Each row has a hidden trait or not; one of two labels after the row says which. A new part has a new trait and new labels.
In the rows, 100 means zero.
[ 96  82  85  95  97 103 100  91  98  59  99 105 101 102  95 101 111  67
 102 100 121 103  71 105  89  99  99  90  97 109  98 107  91  97 109  98
 107 101 100 101  99  90 104  95 104  87  95  63  96 100 122 108  96  92
 101  91 116  93  99 106 100 104 111  99 120 103  95 121 111  93 111  98
  97  93 122 109  92  90 106  94  95  97 118 119 117 103 123  91 106  99
 103  91 101 111 135 100 112  89 107 105  88 104 106 103 113 105  94 102
 115 109  85  98  93  95 101 102 107  92  93 104 103  99 103 105 100 120
 110  80 107 102  83 109  91 100 104 124  99 100 102  66 106 101  99  92
 104 104  97 112 106  95  91  98  91  97 109  95 106 103 101 100 115  97
  93  94  79 185 120  99 129  95 105 102  98  80  91 107] : Tp
[ 86  92  97 101  96 104  99  91 101  63 110 115  95 109  96 109  99  88
  98 110 102  99  64 106  92 102 101  94 102 116 107 100 103  79 103 104
 107 100 103 107 105  91 102  99  98  90  97  74  91 105 117  98 100  95
 101  94 105  89 101  98  98  94 110 101  97 108  97 141 105  91 101 106
  81  95 118 105 100  99 103  95  95 102 102 114 116 102 111 100 101  92
 100  91 101 110 142 105 109  92 101  97  85 104 102  99 112 103  96 105
 102  93  93  92  95  97 103 107 103  97  95 100 101  98 104 102 105 124
 102  84 106  91  90 111 106  98 102 125 106 103 103  79  88 101 101  94
  98 102 100 100 110  88  82  97 117  97 104 103 109  99  99  99 103  92
  98  83  69 134 112  97 120  97 108 100  97  85  91 112] : Tp
[ 96  79 112  98  98 113 103 100  97  78 124 115  88  80  89 111 104  83
 106  97  30  84 184 107  96  98 100  77 102 100  92 117 105  67 111 105
 119  93 108  90  94 104 106  93 114 100 101  83  97  93 111 111 105  99
  99  96  88 107 110 103 107  94 103  88 109  76 142 134  87  91  87  88
  66 100  61  51  55  84 108  98  91 101 105 125  98 103 117 107 101  76
  98  79  97 114 143 111 110 105  97  95 116 101  93  89 113 100 101  88
  78 113 117 108  95  97  97 132  75  88  90 117 103 103 118  95  83 115
 100  92 117  99 112   0  94 101  80  85 128 120 113 139  47  98 101 106
  96  99 100 121  94  41 108  90  98 117  84  91  87  75  96  98  58  77
  99  85  86  92  68 106  77 107  85 104  98 197  99 114] : MS
[119  95 131 103 112  99 108  63 108 142 108 103  88  84  90  89 116  76
 128  95  81  95 196  95 106 102 102 120 100  89 108 108 113 110 102 102
  97  99 115  93  94 116  94  99 117  80 104  88 116  90  84  98 101  77
  92  87 105 108  95  95 111  83  84 101 111 104 151 114  84 102 102 104
 112 109  77  64  53 102  95 106 104 103  80  71  60  88  92 118 114  97
  97 103 103 110  28  96 104 106 102  91 131  95  89  90  63  99 114  72
  71 106 124 107  97  98 101 127  87  87  95 126  96  96  97  88  90  97
  94  92  94 112 116  47 101 101 107  38 112 118 103 120 111  98 100 103
  99  97  99 132 109  66 126  98 113  98  64  99  89  89 110  99  78  81
  74  97 101  90 100 103  53 103  78 111 105 154 113  81] : MS
[100  79 107  90  95 120 103  88 101  61  91 114 100 103  98 100  99  84
 124  82 148 115 128 118 102 110 101 101 102 147 103 121  89  75  89  78
 111  97 106 106 129  94  82  98 114  86 103  25 108  97 117 112  89  72
 100  99 146 110  99 100 104  92 108 105  81 101  97 193 100  87  88 114
 134  89  83  83  92  90 100  93  82 111  91 127 107  84 123  96 101  99
 101 106  91 108 102 115 117  86 107 105  99  93 119  99 100 101  73 123
 139  48  83  86 100  97 103 130 104 104  98 104 103  93 102  89 108 137
  87  74 106 106 107 136  92  98  73  58 126 125  99 105 102 108  99  79
 115 100 104  63 111 134  98  86  74 108  92 102 110 105  76  99 112 109
  89  64 100  79 101  94 102  97 106  94  99 103 104 114] : MS
[ 96  98  93  99  98 102  99 105  98  85 102 101 100  99 101 105  96  99
  95  99  82  97 102 103  95  97  99  90  99 101  94 106  97  96 105 101
 107  98  99  96  97 103 101  98 100 103  99  96  98  99 102 104  99 107
 100 103  97 101 101 104 101 107 103  97 104  89  99 101 103  95  98  96
  87  98  95  93 104  93 106  98  96  98 115 112 105 106 111  96  99  94
 100  92 100 101 127 103 102  99 100 102  94 101 101 101 112 102  96 105
 107 113  98 103  98  99  99  98  97 100 100 105 102 100 105 103  99 106
 106 100 104  98  96  57  93  99  95 104 101 101 103 105  82  99 100 100
 101 100 100  99  94  94 101  99  91 106 107  95  97  96  97 100  97 100
 108 100  98  99  90 101 105 101  99 100  97 112  96 110] : Tp
[ 97  98  99  99 101 102 101 100 100  91 102 101 101  94  98 101 104  88
  97 101 102 100 105  99  94 100  99  97  98  97  99 100  95 108 107 101
 104 100 105  99 101  96 106  94  99  94  97  91  97  98 111 102 103 101
  99  99 104  87 101 102 100 102 107  98 121  99 106 102 105 101 109  96
  90 101 107 117  94  96 102  99 102  95 105 107 107 104 103  95 104  98
 102  94  98 106 112 100 104 100 104 100  96 102 103 100 112 102 100  96
 101 111 104 102  99  99  99 102  97  92  97 101 101 102 104  99  96 109
 106 101 104 101  90  74  99 101 109 111 106  95 101  91 104  99  99 101
  97 102  98 121  99  86  98 102 103  97 102  95 100  94 104 101 106  99
  98  96  99 131 109 101 103  99  97 103  97 101  98  95] : Tp
[ 92  92  87  99  99  97  99 101  98  76 107 102  98  97  95 101 105  80
  94 108  95  99  63  98  88  97  99  89  97  97  98  98  94 105 113 106
 105 101 102 101  97  92 112  94  96  90  95  93  93 101 115 102 102 104
 100  95 103  84 103 103  98 106 109  98 126 100 101  97 111  97 111  95
  84  98 124 115  94  94 104  98 100  91 116 108 114 109 111  92 106  98
 103  90 102 104 135  98 107  97 105 102  84 105 102 102 119 105 100  99
  88 122  90 103  96  97 100  95 102  91  95 102 102 101 103 106  97 110
 113  92 106  97  82  94  96 100 113 131  98  91 102  73 106  98  99 100
  97 104  96 126 101  91  92 103 103  97 109  94 103  99 108 101 110  94
 102 101  79 166 114 101 122  97 100 104  96  86  92  99] : Tp
[ 91  89  74  98  96  97  98  92  97  58 105 101 101 109  97 105 108  76
  89 109 104 100  47 100  86  98  98  86  97  97  96 101  93 108 108 106
 107 102  97 102  94  86 111  97  96  90  94  85  90 103 123 105 100 104
 101  91 107  82  98 106  97 110 114  99 128 106  90  99 116  90 117  97
  82  97 131 116 102  94 108  97  97  93 121 113 123 111 123  89 104  99
 103  88 105 108 140  99 106  91 109 103  74 107 100 105 112 106  98 103
 101 128  85 101  93  94 101  86 105  93  93 102 102 101 102 112 101 114
 116  89 106  94  76 117  92  99 115 143  90  91 102  59 101  99 100  97
 100 106  94 115 102  94  83 103 100  95 117  96 105 111 108 100 122  95
 101 101  68 200 124  99 144  96 110 102  98  62  86 112] : Tp

[ 73  96 108  14 107 103 104  99 100  91 106 101 109  98  80  84  96  86
  94  98 100  72 101 115 100  93  96 100 109  90 102 110 104 106  65 101
 112  89 106 115  92 111 122 102 100  89 120 104 101  95  99 100 106  99
 101 100 108  99] : T
[ 81 113 105 114  96 107 101  98  96 104 103 117 105 103  85  91  98  89
  97 101  99  75 106 123 128 106  97  99 106  95 104 100 111 104  68  99
  97 106 100 110 102 109  94  98  94  98  99  84 101  97 105  92 107 105
 103  97 105 100] : T
[ 95 104 105 140 112  97  93  98  99 103 106  96 100  99  94  90  97  91
  97 100  85 101 105  99 109 105 100 101 106  95  99  94  89 101 109 103
  92  98 108 106  99 106 100  99 100 102 111  97 102 102  99  91  86 103
  97  95 100  99] : V
[103 106 100 148  98  99  99  98  96 103 100 108  98 100  92  89  98  93
  98 100  86  97 105 108 118 107  99 100 105  93 101  95  96 100  94 102
  92 103  98 104  99 103  83  99  98  98 102  94 103 101 101  90  98  97
  98  94 100 100] : T
[ 75  99 108  34 102 103 106  99 100  95 101 106 112 100  71  87  97  81
  96  99  99  74 101 119 106  96  96  99 104  92 103 107 111 104  62  99
 107  85  96 111  95 108 116 101  98  89 110 101 102  96 101  99 112 105
 102  99 107 100] : T
[107 101 106 125  99  98  95  98  99 106 103  98 102  99 101  98 100  97
  98 101  93 101 104  98 105 112  99 101 107 100  99  98  71 100 112 101
  96  97 105 106 101 107 101 101 100 107 108 102 100  99  99  94  85 103
  96  99  99  99] : V
[112 102 106 145 101  98  90  99  99  97 102  99  95  99 102  95 100  94
  96  99  82 108 106 100 109 101  98 101 107  94  99  89  94 100 100 103
  96 101 108  98 103 104  90  99 102 103 104  97 100 102  99  90  92  87
  97  94  99  98] : V
[ 82 108 106 100  99 103 102  99  97 102 102 108 103 101  92  96  98  90
  97 100 100  80 105 113 118 103  99  99 107  97 102 101 103 104  78  99
 100  97 103 111 105 108 102  98  97 108 106  91 100  97 103  95  99 103
 103  98 103 100] : T
[ 63 108  94  71 103 107 105  98  98  98 101 118 110 103  77  93  99  81
  96 100 104  72 103 117 115  86  99  99  94  85 104 101 137 107  55  99
 101  99 112 116 100 105 115  97  97  87 107  81 102  97 104 101 115 111
 110  95 109 100] : T
[ 67 106 105  53 105 104 102  98  98  96 103 108 110 100  80  89  95  80
  94  99  97  75 103 115 113  92  99 100 105  91 103 102 122 108  56 101
 102  94 113 119 102 109 119  99  98  96 114  80 102  97 102  97 100 109
 106  96 108  97] : T
[112 102  99 145 100 101  94 100 100  99 103 105  99 101 105 103 103 101
  98 100  91 107 103  96 110  97  99 100  99  98  99  89 103 100 108 101
  94 103 113  96 105 101  99  98 102 104  98  97 100 103  99  96  97  87
 101  96  99  98] : V
[ 81  97 104  41 103 103 104  99 101  92  99 102 109  99  88  98  99  94
  97  99 106  81  99 112  94  91  98  99 103  97 102 104 112 104  71  99
 109  93 105 113  98 105 123 101  99  95 110  98 100  96 100 101 109 104
 103 102 106  99] : T
[ 98  95 107  88 103  99  95 101 102  97 102  93 102  98  97  97  99  97
  97  98  93  97 101 101  94  97  99 100 105  96  99 100  98 101  99 101
 102  95 105 107 101 104 106 100 101  91 108 104  99 100  98  99  94  98
 100  98 102  99] : V
[ 95 102  94 117 103 100  95  98 100 100 103 105 101  99  92  96 100  94
  97 100  95  97 101  98 103  98 101 100  97  96 100  94 101 100  98 102
  95 100 109 107  99 104 106  99 101  94 108  93 103 101 100  98  96 102
 102  96 102  99] : V
[120  95 101  65 101  99 101 100 102  96 101  97 105  99  94  93 100  94
  98  99  99  94  99 101  95  97  99 100 102  97  99 103  99 100  84 104
 104  94 105 106  95 104 111 101 101  95 110 104 102  99  98 103 101 102
  99 100 100  99] : T
[ 63 101  96  35 106 105 107  98 100  94 102 113 114 100  71  83  97  82
  96  99 101  67 100 114 108  87 100  99  94  90 104 106 125 104  57 101
 104  95 113 116  89 108 128  99  98  79 114  91 106  97 102 104 114 111
 107  96 109 100] : T
[ 90 105 102 112 103 102  97  98  99 103 103 101 104 100  92  99  98  92
  99 101  96  96 103 100 107 104 102 101 103  97 100  99  97 109  97 102
  94  96 108 115 104 106 106 100  99 100 109  86 102  98 101  97  90 114
 102  97 101  99] : V
[104 101 101 128  97 100 101  99  97 104 103 105  99 100  98  92 103  98
  99 100  93  95 103 103 110 110  98 100 102  98 101  94  84  99 104 103
  97 103 108  97  94 106  95 100 100 100  99 102 101 100 100  94  95  89
  96  98 100  99] : V
[ 96 100 105 104 102  94  95  99 101  98 103  94 101  98  95  93  95  95
  99 100  88 103 101  98  93 105 101 101 106  94  99 103  93 100 109 102
  98  96  94 106  99 100  93 100 100  98 111 101 102 101  99  95  90 108
  98 100 100 100] : V
[ 93 104 110 106 102 101  93  96 100 100 104  98 101  99  95  95  96  90
  93  99  91  97 103 102 110 105  98 100 108  95 100  98 103 102  92 101
 100  96 102 108 106 105  98 100  99 102 108  99 100  99 100  95  93 105
 101  99 102  99] : T
[ 72 107  96  86 104 105 102  98  98  99 102 111 107 101  80  94  99  86
  96 100  99  79 103 112 116  95 103  99  99  94 102  99 123 105  72 100
  98  99 111 115 101 105 111  98  98  93 108  85 102  98 103  98 105 110
 106  97 106  99] : T
[ 81  97 114  20 104 101 105 100 103  96 100  96 110  98  96  96  96  94
  98  99 109  81  99 110  93  97  98  99 112  99 101 113  98 103  77  98
 113  88  99 116  99 107 118 103  99  99 111 107  99  94 100 102  99 109
 102 104 104 100] : T
[104 100 107  94  98 101 104  98  98  99 104 106 102 100  92  86 101  95
  97 100  95  87 104 111 110 106  96 100 107  95 102 101  87 101  83 101
 103  99 103 101  94 114 100 101  98  96 105 104 102  98 100  94 100  92
  97  98 102  99] : T
[103  98 110 113  98  99  99  99  98  99 103 103 101 100  96  89  99  95
  96 100  90  96 104 108 112 105  97 101 107  95 101  95  86 101  94 102
 100 104 103 101  95 107  96 100  99  98 105 101 100 100 100  91  97  93
  97  96 101  99] : V
[ 97 107 109 110 101 101  97  99  99 101 104  99  98  99  98  96  97  94
  96 100  92  92 105 109 110 101  97 100 111  96 101  99 102 103  87 100
 100  98 101 108 106 106  96  99  98 104 105  96  99  99 101  93  94  97
 100  98 102  99] : V
[ 79 101  96  61 102 105 106  99  98  95 102 113 108 101  79  86  99  87
  97  99  99  78 103 113 110  90  98 100  96  91 103 103 119 104  68 102
 102 100 106 109  92  97 113  99  99  88 107  94 104  95 101 102 115 102
 104  95 107 100] : T
[ 68 102 123  19 109 101  97  99 103  93 101  92 108  98  91  97  93  88
  94  98 104  82 103 114 100  92  96 100 118  93 100 109 117 108  63  97
 113  79 107 122 111 111 125 101  99 105 117 100  97  93 101  98  96 111
 104 104 106  98] : T
[ 87 102  97  82 101 105 109  99  97  99 101 114 107 101  87  92 101 104
  99 100 105  76 102 109 113  97  98  99  96  99 103 100 107 103  72  99
 102 102 115 108  94 106 111 100  99  91 100  95 102  97 102 101 109 102
 102  98 106 100] : T
[104 101  98 123  99  97  98  99  98 101 103  98 100 100  98  93  98  96
 100 100  91 104 100  90  91 107 101 100  95  95  99  99  91  96 113 103
  95 101  95  98  96 100  92 100 100  96 102  96 103 102 100  97  97 103
  98  97  98 100] : V
[ 85 100 107  70 107 101  96  99 103  97 100  96 105  99  96 103  98  94
  97  99 103  88 101  99  97  90 100 100 107 102 100 101 110 104  88 100
 106  89 115 113 107 107 120 101 101 103 109  98  99  97 100 103  95 108
 102 101 104  98] : T
[ 58 104 106  25 108 104 100  99  98  92 104 103 110  98  75  90  93  77
  94  99  98  75 101 118 103  85 101 100 106  87 102 107 136 108  56 100
 106  88 107 123 103 108 124  99  98  88 118  91 102  94 102  98 104 117
 108  96 110  99] : T
[ 75 103  93  78  97 108 108  98  96  99 100 123 109 103  79  82 103  89
  99 101 109  70 102 119 121  95  98  99  93  98 105 100 116 103  61  99
 101 104 110 107  89 106 110  99  97  89  99  88 104  97 104 101 118 100
 106  97 107 100] : T
[ 69 105 112  48 105 103 102  99 101 100 100 101 108  99  86  98  96  87
  95 100 103  80 102 111 107  93  99  99 109  96 102 103 114 107  67  98
 105  89 108 124 107 110 120 100  98 100 114  92  99  94 102  98  98 113
 105 100 106  99] : T
[102 104 100 125  95 103 107  98  95 104 104 118 101 102  84  83 103  92
  97 101  93  89 105 116 124 109  94 100 100  95 103  93  87 101  84 101
  96 109 104  99  87 106  92  99  97  92  98  96 103  99 102  91 107  88
  97  94 102 100] : T
